In the rows, 128 means zero.
Facts:
babo flefles [vubru ratritre tizufla nakles]
bibibol flefles [gope]
brevi flefles [roge flitri]
brukim flefles [klufleskar]
draguna flefles [tilu mipla nakles]
drazus flefles [tizufla skulak flokal]
fepu flefles [geza]
fude flefles [stadum draguna]
gaval flefles [geza nedoplis]
geza flefles [trubol greplubrem flitri]
gogrol flefles [klufleskar ziku]
gope flefles [stadum sadrus nedoplis]
graklem flefles [gusin]
greplubrem flefles [gusin flitri]
grogi flefles [skogas]
grubul flefles [peplen]
gruditro flefles [sadrus tizufla]
gudror flefles [gope tilu sadrus]
gusin flefles [stadum sadrus]
klapir flefles [gudror]
kuplotal flefles [fepu]
lebren flefles [tilu]
manom flefles [stadum sadrus]
mirolan flefles [stadum sadrus]
muste flefles [taklon flitri ratritre sotrim]
nakles flefles [nedoplis]
nedoplis flefles [flitri]
nizuklol flefles [gusin]
nuzok flefles [mipla sadrus]
peplen flefles [trasa]
peves flefles [peplen rugodar]
plipek flefles [greplubrem gope sadrus]
plosis flefles [trasa tizufla]
plupim flefles [fepu pugidrus flokal]
putri flefles [fude sadrus]
ratritre flefles [stadum graklem]
roge flefles [stadum flitri]
rugodar flefles [gope]
skesal flefles [taklon nakles]
skobres flefles [greplubrem]
skogas flefles [trubol]
skotel flefles [reti]
skulak flefles [mirolan ratritre]
soskes flefles [sadrus nedoplis]
sotrim flefles [gusin tilu graklem]
taklon flefles [trubol tizufla]
tilu flefles [sadrus]
tizufla flefles [peplen]
trasa flefles [sadrus]
trege flefles [skotel]
tregri flefles [geza flokal]
trubol flefles [sadrus flitri]
trufusam flefles [mipla babo skogas]
venon flefles [tilu sadrus skogas]
vutrur flefles [treflol gope]
zanok flefles [klufleskar gudror]
zeklukun flefles [sadrus]
[babo bripim geza kaman nuzok rafeku] zuvin bofor
[bater debom manom soskes] zuvin stunes
[begak klodruk trase] zuvin mipla
[bibibol flideplil gratal kazegus plodrer putri sife skesal skodovu] zuvin plebek
[bisi brukim draguna trufusam] zuvin paskom
[bogri grita gusin skotel] zuvin treflol
[brevi grogi nizuklol tofin] zuvin flisak
[briple fanok mipla roge skeklim] zuvin drazus
[brogum motro nedoplis tibras] zuvin gudror
[brufla dromigi netritrun pagem pugidrus sagafu stostikul] zuvin sadrus
[buvar klizen vutrur] zuvin rugodar
[dedrek gragi graklem tises] zuvin gavas
[degepir mobru plostiska trikel] zuvin plosis
[digrur dredral] zuvin setal
[duflun feski klevim klubi klufleskar stadrus taklon togi zanok] zuvin stufle
[favuvun fepu gope nobralan plagu] zuvin staros
[fepo flufo fogron kastam ratritre seli sotrim sula treflol venon] zuvin peplen
[fesedrim flukla gemor grabogam lutok suvu trivan trubol ziku] zuvin mizi
[figru greplubrem klugar] zuvin dredral
[flagim] zuvin tofin
[fledru veskim] zuvin tilu
[flitri foskim kuplotal nakles pluso tudedrun vubru zavagrus zovun] zuvin netritrun
[flokal flonor gramus grubul nibrum skobres valak] zuvin tustos
[fude lebren mirolan seklon skogi vidum] zuvin stadum
[gaval gudror kotrem mizi muste plebek stadum] zuvin zeklukun
[gebin kabofle] zuvin plostiska
[gogrol] zuvin gragi
[goko trege] zuvin kesafim
[gruditro nokler vefin] zuvin sagafu
[kasis tregri vaner] zuvin favuvun
[keklur klize skulak vorum] zuvin brukim
[klapir ledrin rona stufle tilu tustos tuzak] zuvin tusar
[kletuka tizufla] zuvin buvar
[masken pason peves skogas] zuvin bifli
[plipek] zuvin kaman
[plupim skadrul stunes trasa] zuvin rusto
[stolar trobrum] zuvin dedrek
[tafek] zuvin nizuklol
{babo brevi brufla brukim favuvun fepo foskim gavas grabogam klize lutok manom reti rugodar setal sife skobres skodovu stostikul stufle tises tusar tustos zovun} peflapal 865
{bater begak bibibol bripim briple degepir flisak flonor fude gope gragi grita kasis keklur klevim klufleskar kotrem kuplotal ledrin masken mipla mobru nedoplis nizuklol nuzok plagu plebek pugidrus putri rona sagafu skogas skogi soskes stunes sula taklon tibras trikel trubol vaner veskim vorum zeklukun} peflapal 363
{bifli bisi bofor bogri brogum buvar debom dedrek digrur draguna drazus dredral dromigi duflun fanok fepu fesedrim figru flagim fledru flideplil flokal flufo fogron gaval gemor geza gogrol goko graklem gramus gratal greplubrem grogi grubul gruditro gudror gusin kabofle kastam kazegus klapir kletuka klizen klodruk klubi klugar lebren mirolan mizi motro muste nakles netritrun nibrum nobralan nokler pagem paskom peplen peves plipek plodrer plosis plostiska plupim pluso rusto seli skadrul skeklim skesal skulak sotrim stadrus stadum staros stolar suvu tafek tilu tizufla tofin togi trasa trase treflol trege tregri trivan trobrum tudedrun tuzak valak vefin venon vidum vubru vutrur zavagrus ziku} peflapal 450
{feski flitri flukla gebin kaman kesafim pason rafeku ratritre roge sadrus seklon skotel trufusam zanok} peflapal 490
{babo bofor briple drazus gebin grabogam graklem grubul kaman kuplotal mirolan mobru plebek plipek plupim seli setal skogi staros stolar tibras tizufla togi trasa trege trivan tudedrun tusar venon vubru zovun} tolek 854
{bater bisi brogum buvar favuvun gemor gratal klapir klevim klizen klubi klugar kotrem nakles peplen putri skeklim skulak stostikul zeklukun} tolek 783
{begak dedrek fepo flisak flufo fude gogrol grogi gusin kasis ledrin lutok mizi netritrun plostiska pugidrus tofin trase trikel trobrum trubol zavagrus} tolek 768
{bibibol debom degepir digrur grita kastam kazegus klize mipla motro pagem pason skobres stunes suvu vidum} tolek 595
{bifli brevi brufla dromigi fanok fepu figru fledru flonor fogron gavas goko gope gragi gramus gruditro gudror klufleskar lebren masken muste nedoplis paskom ratritre roge rona rugodar skadrul skogas stadrus stadum stufle sula taklon tregri vefin vorum vutrur zanok} tolek 856
{bogri bripim brukim dredral duflun fesedrim feski flitri flokal flukla foskim gaval greplubrem kabofle keklur kesafim klodruk nibrum nizuklol nokler nuzok plodrer plosis pluso reti rusto sadrus sagafu seklon sife skesal skotel sotrim tilu treflol tustos veskim ziku} tolek 168
{draguna flagim flideplil geza kletuka manom nobralan peves plagu rafeku skodovu soskes tafek tises trufusam tuzak valak vaner} tolek 725

Known rows:
gogrol: [122 151  89 120  98 109  42 135 111 148 102 105 209 127 118 127 123 146
 124  67  85 137 156 116 140 109 144 123 125 167 152  77 107 156 130 156
 128  86  82 148 153]
zanok: [122 109 111 111 132 140  89 142 148 165  98  89 226  86 143 134 131 196
  90 153 114 147 105 115 113  99 164 141 132 165 113  58  82 204 109 143
 129  60 109 151 147]
plosis: [141 119 108  88 111  99 104 163 103 169 106 117 147 103 116 147 111 119
  98 126  94 109 119 128 152  89 120  87  86 134 127  73 125 131 121 127
 135  96 147 166  69]
peplen: [ 88  67 124  78  94 167 183 115 176 113 116 148 163  96 174 120  83 152
  62 166 139 115 113 203  96  74 148 176 141  31 111 170  94 108 149 142
 200 139 209  80 118]
tudedrun: [144 136 112 179 112 116  89 108 152  80 136 113  99 167 116 120 129  92
 137 121 122 126 152  96 154 125  93 101 141 141 144 138 120  96 123 114
 128 146  78 126 163]
plebek: [157 165 144 147 102 122 117  91 122 134 149 143 122 133  92 106 157 116
 177 132 168 141 172 104 121 141  96 138 134 143 137 156 155 140 123 139
  98 127  92 142 146]
lutok: [138 125 133 145 117 127 117 161  98 113 147 153 131 138 106 137 152 112
 179  75 129 119 145 119 136 179 111 116 132 163 138 172 145 112 117 135
 102 125  87 129 127]
gramus: [105 136 114 161 162 149 159 149 128 109 132 119 124 136 133 116 135 133
 111 129 130 139  93 128 121 171 164 118 153 139 119 113 115 148 118 115
 100 153 117 114 150]
mobru: [152 171 131 146 131 118 103  89 132 134 149 141 114 156 105 112 150 125
 159 150 155 135 169 107 138 124 107 132 143 130 144 134 147 138 138 131
 102 145  94 151 158]
bogri: [118 151 117 166 155 113 115 167 126 126 138 140 114 167 114 123 156 122
 147  92 110 106 144 139 164 140 142 154 137 153 149 116 136 107 152 129
 117 147 145 114 157]
bater: [ 92 168 143 112 110 178 204  88 201 114 141 133 156 128 129 136  76 167
  82 187 128 144 123 142  76 143 140 202 160  35 132 208 102 156 150 147
 139 156 159 101 170]
zovun: [150 114 117 168 121 128  86 127 151  79 138 127 103 172 129 141 125 110
 149 123 117 124 146 105 159 136  85  89 150 147 146 166 122  92 125 112
 135 140  59 143 160]
vubru: [165  48 128 116 118 102  77  94 137  91 112 126 106 128 152 117 137  87
 125 141 162 116 143 126 160  54  91  83 107 134 110 110 119  67 114 107
 176 124 123 119 105]
degepir: [136 171 159 174 166 132 139 111 129 158 126 103  72 131 150 128 142 152
 159 154 120 161 117 104 107 152 132 154 137 165 133 108 154 157 137 109
 115 123 128 138 151]
bisi: [ 69 146 110 128  88 183 204 114 187  95 135 133 150 132 139 126  64 150
  72 150 105 134 114 160  87 154 144 171 163  31 134 203  94 133 148 145
 146 165 154  91 163]
netritrun: [135 147 124 150 145 102  94 115 135  86 131 110 109 170 105 142 126  91
 140  93 110 124 136  92 151 141 115 104 121 150 139 128 125  98 126 124
 119 146  87 122 146]
kasis: [150 178 147 125 164 105 108  99 123 135 145 134 121 160  98 136 146 122
 161 123 143 129 152  98 141 135 126 141 127 143 143 126 149 139 138 138
  99 144 103 141 149]
gragi: [125 179 158 133 164 129 149  99 135 142 135 112 104 135 129 141 119 146
 140 143 121 150 118 107 107 153 143 161 133 128 135 135 142 153 140 130
 114 138 132 131 144]
brogum: [ 72 137 120 140  61 189 218 130 182  94 138 138 155 101 126 115  82 140
  88 136 119 133 116 159  68 171 132 181 155  53 124 227  98 135 125 145
 140 145 159  77 157]
flokal: [146  49 144  90 196 110 155 127  89 105 137 154  82 127 142 116 172  86
 125 153 206 101  87 149 153 109 143  75 113 125  82  99 143  80 108  95
 118 173 166 104  64]

Rows:
No name comes twice in this set of rows, the named rows included.
[124  88 126 106  76 130 120 163 116 156  92 109 177  59 142 128 123 137
 111 108 106 133 114 139 105 100 129 129  95 157 112  98 114 146 102 132
 160  55 154 121  89] : lebren
[149  96 148  86 139 116 138 132 131 172 112 114 122  90 144 151 119 147
 107 173 127 117 106 130 129  84 122 130  93 119 106  91 131 139 127 127
 151  92 178 149  73] : roge
[ 78 134 118 114  99 197 196 121 175 102 138 144 147 136 158 149  51 166
  86 147  98 132 109 170  84 168 139 161 173  27 139 226 104 134 153 146
 152 163 133 109 155] : favuvun
[167 136  86 124  82 105 140 174 116 170 139 146  88 125  79 132 114  83
  96 174 114  91 144 128 179  96  64  52  95  97 140 100 143 114 120 106
 107 132 148 196  60] : plupim
[164 126 137  74 126  94  82 137 127 186 101 109 180  93 113 148 127 147
 108 153 116 120 135 113 143  67 122 122  86 153 122  71 125 159 123 137
 139  68 148 167  90] : nuzok
[133  90 145 108 153 117 179 144 110 138 126 136  60 110 146 135 122  96
 111 159 137 109  91 149 135 112 124  97 102 100 107 114 148  95 129 100
 142 147 194 123  58] : fepu
[107 124 122 144 170 157 152 157 117 114 133 129 122 140 150 140 123 154
 126 129 117 136  91 136 122 185 156 109 162 132 128 138 124 145 123 114
 106 151  96 130 142] : stufle
[131 164  88 168  95 127 105 135 119 129 140 135 117 157  99 111 129 112
 134 114 114 127 161 118 152 141 102  99 143 130 156 121 136 127 131 129
  98 145  90 157 151] : trege
[154  50 125  89 121 110  95  91  88 125 120 158 107 120 162  98 151  96
 140 131 183 118 147 163 147  56 112  88 117 113 106 101 146  79 128 119
 164 139 147 125  84] : tizufla
[165 124 146  66 138  94  99 120 118 180 109 118 149 101 117 151 122 133
 116 155 127 124 131 113 139  72 123 119  85 138 117  82 135 146 127 131
 136  88 150 161  80] : nizuklol
[148  66 110  94 104 109  76 102  96 134 110 146 137 113 153 104 139 112
 129 126 158 121 150 154 147  53 115  92 117 123 118  90 137 100 128 129
 162 118 133 140  95] : trasa
[200 125 142 127 118  92 126 126 168 134 136 123  81 131  84 147 128  84
 110 216 145  99 146  84 175  71  51  84  93 123 123 126 134 104 114  96
 128 122 135 173  87] : kuplotal
[127 103 136  70  34 167 183 135 200 157 109 126 226  38 117 138  80 172
  54 199 125 128 125 150  72  82 111 187 107  64 109 179  84 178 111 154
 173  61 193 119 105] : putri

The same objects again, as new rows of numbers:
Known rows:
kletuka: [128 124 111 144 139 123 136 115 127 114 129 141 142 135 140 137 124 125
 126 136 142 127 107 133 126 135 132 113 112 131]
buvar: [127 121 110 147 134 119 130 110 136 123 137 139 138 135 145 136 116 124
 128 135 143 126 104 135 124 128 131 113 116 125]
begak: [133 132 118 137 125 123 114 118 138 115 146 145 146 143 140 136 122 129
 134 133 137 112  92 122 123 122 135 118 117 131]
mipla: [125 133 130 115 129 137 124 115 128 106 119 146 148 122 156 136 151 121
 119 132 130 123 100 105 129 136 142 129 126 133]
trase: [127 124 113 150 129 120 126 112 138 120 145 139 140 132 144 134 109 122
 132 139 141 124 101 132 123 128 133 110 111 125]
nizuklol: [117 118 163 105  69 141  84 135 165 149 123  84 113 129 161 123 129 138
 136 111 129 124 148 112 162 113 110 162 142 109]
fude: [147 150 153 110  86 133 123 166 115 145 129 110 125 117  66 107 133 160
 135 115 110 132 165 136 175 106 119 158 133 143]
putri: [157 169 136 103 105 116 130 178 113 142 142 134 123  77  38 103 133 166
 114 120 135 132 170 124 164 119 129 169 187 137]
trobrum: [129 123 111 152 131 121 127 112 135 122 142 137 141 131 141 138 108 125
 132 139 140 124 102 131 120 128 134 109 112 126]
dedrek: [127 124 111 150 131 120 124 112 135 119 145 139 141 132 143 137 109 126
 131 139 140 125 103 133 122 127 131 109 110 127]
debom: [122 126 121 128 133 133 134 106 127 110 116 143 146 111 162 135 136 119
 116 141 141 134 108 114 136 142 142 113 114 122]
vaner: [135 132 120 128 127 125 124 122 133 110 135 150 150 147 144 134 133 129
 128 131 137 117  90 121 127 127 136 120 120 133]
togi: [128 131  96 141 164 128 142 128 113 129 118 131  98 165 138 111 148  91
 123 105 146 133 131 146  97 117 149 125 138  72]
skogi: [135 143 118 106 150 124 126 137 112 145  92 146 138 129 123 120 148 112
 115  89 128 146 100 150 162 111 135 141 129 126]
nobralan: [129 125 111 143 138 123 138 116 127 113 130 143 141 137 141 136 124 123
 127 139 143 128 105 135 126 136 132 112 112 127]
rona: [139 145 110 141 139 135 135 132 104  99 150 146 134 157 105 123 142 128
 148 142 106 105 119 117  95 115 158 108 108 132]
klapir: [132 147 132 139 109 116 152 137 127 139 158  93  98 148 109 109 133 131
 137 131 115 126 156 135  99 135 110 150 134 116]
suvu: [126 137 121 117 146 139 138 120  92 135  86 139 142  83 114 122 143 108
 119 115 108 154 126 134 158 123 152 120 106 138]
flideplil: [134 144 115 132 148 124 139 127  99 141 108 141 141 107 101 122 128 119
 124 114 115 147 116 150 152 117 143 118 100 142]
fledru: [136 140  98 160 149 132 153 126  97 103 150 137 121 149 100 121 134 117
 147 145 110 115 142 125  83 122 157  98 104 116]

Rows:
No name comes twice in this set of rows, the named rows included.
[124 145 149 133 100 105 165 120 131 141 158  91 118 141 133 118 131 137
 130 139 107 136 134 136 107 161  85 159 121 152] : peves
[108  64 156 125 139 187  70 143 168 148  50 121 108 125 164 140 119 156
 138 100 134 129 151 133 142  86 121  96 114 106] : flitri
[158 176 135 126 100 105 169 163 109 130 172 125 124  58  30 106 122 170
 113 159 123 133 181 116 131 151 118 163 175 157] : gudror
[128 145 149 129  93 110 154 132 136 133 155  96 120 133 123 118 127 150
 124 144 127 133 141 131 125 154  92 157 134 142] : draguna
[143 146 105 142 144 141 140 137  96  99 155 142 125 167  96 118 148 122
 149 139 100 102 132 117  83 112 162 108 107 120] : flonor
[141 137 139 113 103 112 141 157 147 132 135 117 108 114 106 112 134 158
 100 130 180 138 168 131 154 149 102 171 191 109] : plipek
[137 163 154 133  91 130 164 148 101 126 173  82  98 185  89  96 159 143
 161 140  64 109 172 122  79 128 110 157 109 137] : taklon
[156 151 133 100 113 117 136 186 120 144 110 128 110  68  43  99 138 165
  93 112 174 152 200 140 196 126 128 171 206 108] : mirolan
[136 141 116 124 134 127 121 131 117 133 122 143 142 131 115 129 130 123
 132 112 120 129 102 137 140 111 140 126 116 136] : kotrem
[136 146 142 140  94 117 162 134 122 119 165 107 129 132 101 120 123 160
 135 160 112 123 149 127 114 153 104 140 119 159] : vutrur
[159 140 156 104  69 144 106 192 117 137 116 106 123 112  37  98 134 190
 137 120 129 127 203 132 213  92 124 158 152 137] : trubol
[127 114 152 118  86 128 133 146 146 137 109  86 116 168 145 112 141 154
 124 122 150 143 159 150 174 134  88 157 130 114] : graklem
[130 137 152 142  79 123 155 126 125 120 156  92 133 156 120 118 126 164
 144 159 104 126 145 132 130 146  92 135  91 159] : tregri
[137 141 163 123  76 129 145 143 125 116 156  97 134 164 103 118 138 173
 150 152  95 114 150 119 130 136  97 148 105 169] : skogas
[144 102 159 143  53 169 125 154 116 103 112 104 140 173  95 113 133 213
 160 152 138 120 207 126 198  86 101 117  87 148] : roge

Now the same objects, written a new way:
Known rows:
nedoplis: [111 114 162 140 102 107  94  60 169 141 127 126 113 113 128 169 103 148
 117  96 132 140 138 105 135 142 106 133 128 141 110 126 137 110 117 136
 129 128  86 136 142]
zovun: [144 130 123 105 131 128 158 155 118 117 154 103 156 138 122 124 152 127
 122 142 101 136 119 139 117 117 127 130 108 123 137 114  97 121 130 138
 151 119 133 113 143]
skesal: [118 139 129 143 144 100 116 150 157 119 127 129  91  97 118  85 101 137
 138 117 167 131 113 148 172 141 142 154 167 132 144 113 134  90 158 128
  75 162  93 148 122]
mirolan: [100 157 135 143 120 104 118 119 144 120 121 112  98  97 119 121 116 143
 134 107 146 126 105 147 143 136 142 128 141 147 152 122 145  98 144 141
 112 165  85 137 134]
putri: [117 152 145 161 145  96  79 116 159 137 111 146 108 125 118 116  91  92
 123 128 157 126 118 109 168 141 136 136 168 152 120 120 145 111 118 145
 133 124  57 150 127]
zavagrus: [151 124 116 114 128 116 136 154 128 124 149 117 169 125 131 114 177 136
 105 134 111 153 134 126 118 122 124 126 122 125 102 123 101 136 134 130
 146  92 147 127 149]
vorum: [130 117 137 127 122 133 118 123 130 146 123 150 150 138 131 131 143 110
 128 159 107 144 151 105 124 132 121 133 122 125 106 126 128 152 109 122
 151  93 144 123 139]
ledrin: [129 127 130 128 121 146 131 124 130 129 125 145 145 116 138 131 123 112
 144 150 117 142 152 107 125 131 139 119 105 129 114 134 111 157 129 131
 144  97 154 116 127]
fogron: [128 127 134 130 128 130 116 136 130 149 124 141 149 128 130 129 167 129
 116 157 119 141 157 111 122 135 123 135 131 133 107 132 141 159 107 112
 142  95 157 137 142]
draguna: [ 82 164 130 140 112 117 140 134 131 120 118 100  96 100 110 103 133 129
 126 126 143 115 101 176 137 143 133 130 125 142 169 131 135  97 141 143
 110 165  90 135 130]
klapir: [112 167 135 153 142 122  92 127 156 126 123 132 116 124 120 124 110 100
  97 118 179 120 135 115 156 151 141 105 137 175 115 148 136 128 128 150
 131  98  81 165 118]
trobrum: [131 127 126 124 126 129 128 139 126 136 129 134 146 119 131 124 162 138
 127 146 118 143 145 120 121 130 131 130 126 128 116 130 130 149 123 116
 136 107 160 128 140]
manom: [ 76 159 140 142 123 112 136 137 137 130 120 101  98 105  97  96 115 101
 128 132 137 102  93 175 153 147 135 134 130 137 180 133 132  92 130 147
 120 165  84 124 125]
flitri: [131  80 162  85  84 133 145  63 168 120 180  89 102 151 112 183  99 162
 100  68 134 140 130 136 127 138  72 142  80 132 129 110  94  70 151 140
  95 143  79 138 128]
paskom: [151 104 114 141 148 124 115 123 104 140 116 142 153 147 148 131 141 132
 112 110 125 113 120 114 114 109 120 113 156 106  97 146 131 147 110 113
 143 111 155 121 124]
vidum: [134 144 123 124 124 122 132 139 118 122 121 129 141 107 140 136 149 153
 155 142 107 142 131 119 113 115 149 128 129 128 135 115 139 142 129 123
 146 136 151 117 143]
sagafu: [178  79  96 111 139 137 155 143 102 104 144 127 135 172 133 107 110 119
 121  99 121 121  98 140 119 101 110 128 138  85 113 122  94 105 145 124
 106 140 138 110 111]
rafeku: [112 131 138 103 113 148 158 137 105 128 131 126 128 137 122 140 130 107
 166 157  99 120 120 142 114 121 131 133  91 119 164 115 120 128 131 126
 142 150 132 103 125]
brevi: [ 92 139 158 163 147  92  94 122 164 160 118 127 127 104 114 100 123  96
  99 137 148 112 120 133 171 154 122 142 158 138 128 143 124 117 109 138
 134 107  89 140 133]
mipla: [108  99 140 135  93 126 131  46 118 128 115 100 102 143 131 178  97 145
 112  59 118 101  95 144 105 120  91 104 115 115 131 145 138  99 115 138
 131 164  98 110 123]

Rows:
No name comes twice in this set of rows, the named rows included.
[103 130 147 149 116  98  97 100 161 136 115 133 109  99 113 123 105 114
 135 107 134 135 115 123 155 143 132 128 147 138 126 124 137 104 130 141
 127 134  89 126 137] : fude
[163 117 110 141 162 129 114 124  98 136 119 143 147 169 154 144 128 131
 104 119 138 107 123 108 113 106 115 120 155 115  99 140 135 146 104 117
 142 113 132 139 117] : buvar
[135 100 120 126 118 143 134  79 137  98 138 104  82 137 133 157  67 160
 107  37 173 104 115 140 129 130 116  98 122 131 130 153 125  92 159 135
  75 161 112 140  97] : tilu
[ 85 154 139 140 108 119 146 111 135 126 122  93  96  97 121 126 128 156
 122 124 139 116 108 176 128 140 115 142 113 134 167 130 131  96 141 139
 106 171  90 138 131] : geza
[164 105 117  94 136 135 155 167 134 112 170 114 143 148 114 107 136 131
 117 132 116 145 133 135 135 121 123 145 119 117 127 107  93 112 144 125
 113 118 147 126 129] : foskim
[133 126 134  95  75 166 100  84 152 100 143 125 124 156  89 183 103  95
 120  61 131 154 160  72 117 152 154  41  77 190 106 147 159 145 132 159
 159  83 141 123 133] : klufleskar
[106 147 141 126 127 134  81 136 152 125 123 145 126 131  84 112  98  24
 130  99 159 126 126  93 166 157 171  62 122 179 121 154 135 131 133 163
 157  77 102 120 115] : zanok
[145  93 114 136 133 129 126 113  98 134 110 141 143 150 143 130 120 112
 132 111 107 111 108 121 114 107 118 114 145  93 110 142 122 136 114 119
 142 124 151  99 121] : flisak
[110 149 136 156 140  86  96 139 157 141 128 121 138 106 113  86 150 100
  85 119 156 128 113 139 162 147 122 127 158 146 108 140 115 110 128 146
 132  97  83 151 143] : gruditro
[146 145 132 134 139 154 119 124 131 130 126 153 144 143 149 150 108 107
 132 161 137 135 165  88 126 130 132 124 109 148 101 134 114 164 116 137
 149  84 125 144 115] : klevim
[110 143 132 140 122 101 143 129 137 126 133 105 127 112 123  96 131 113
 113 135 128 126  94 166 141 130 106 149 126 122 136 120  86  90 139 152
 127 138  70 129 134] : kuplotal
[148 140 110 110 123 128 159 159 114 111 149 108 156 130 132 117 170 143
 118 141 111 144 123 144 108 116 127 128 109 128 127 113 101 126 142 136
 141 122 137 126 144] : tudedrun

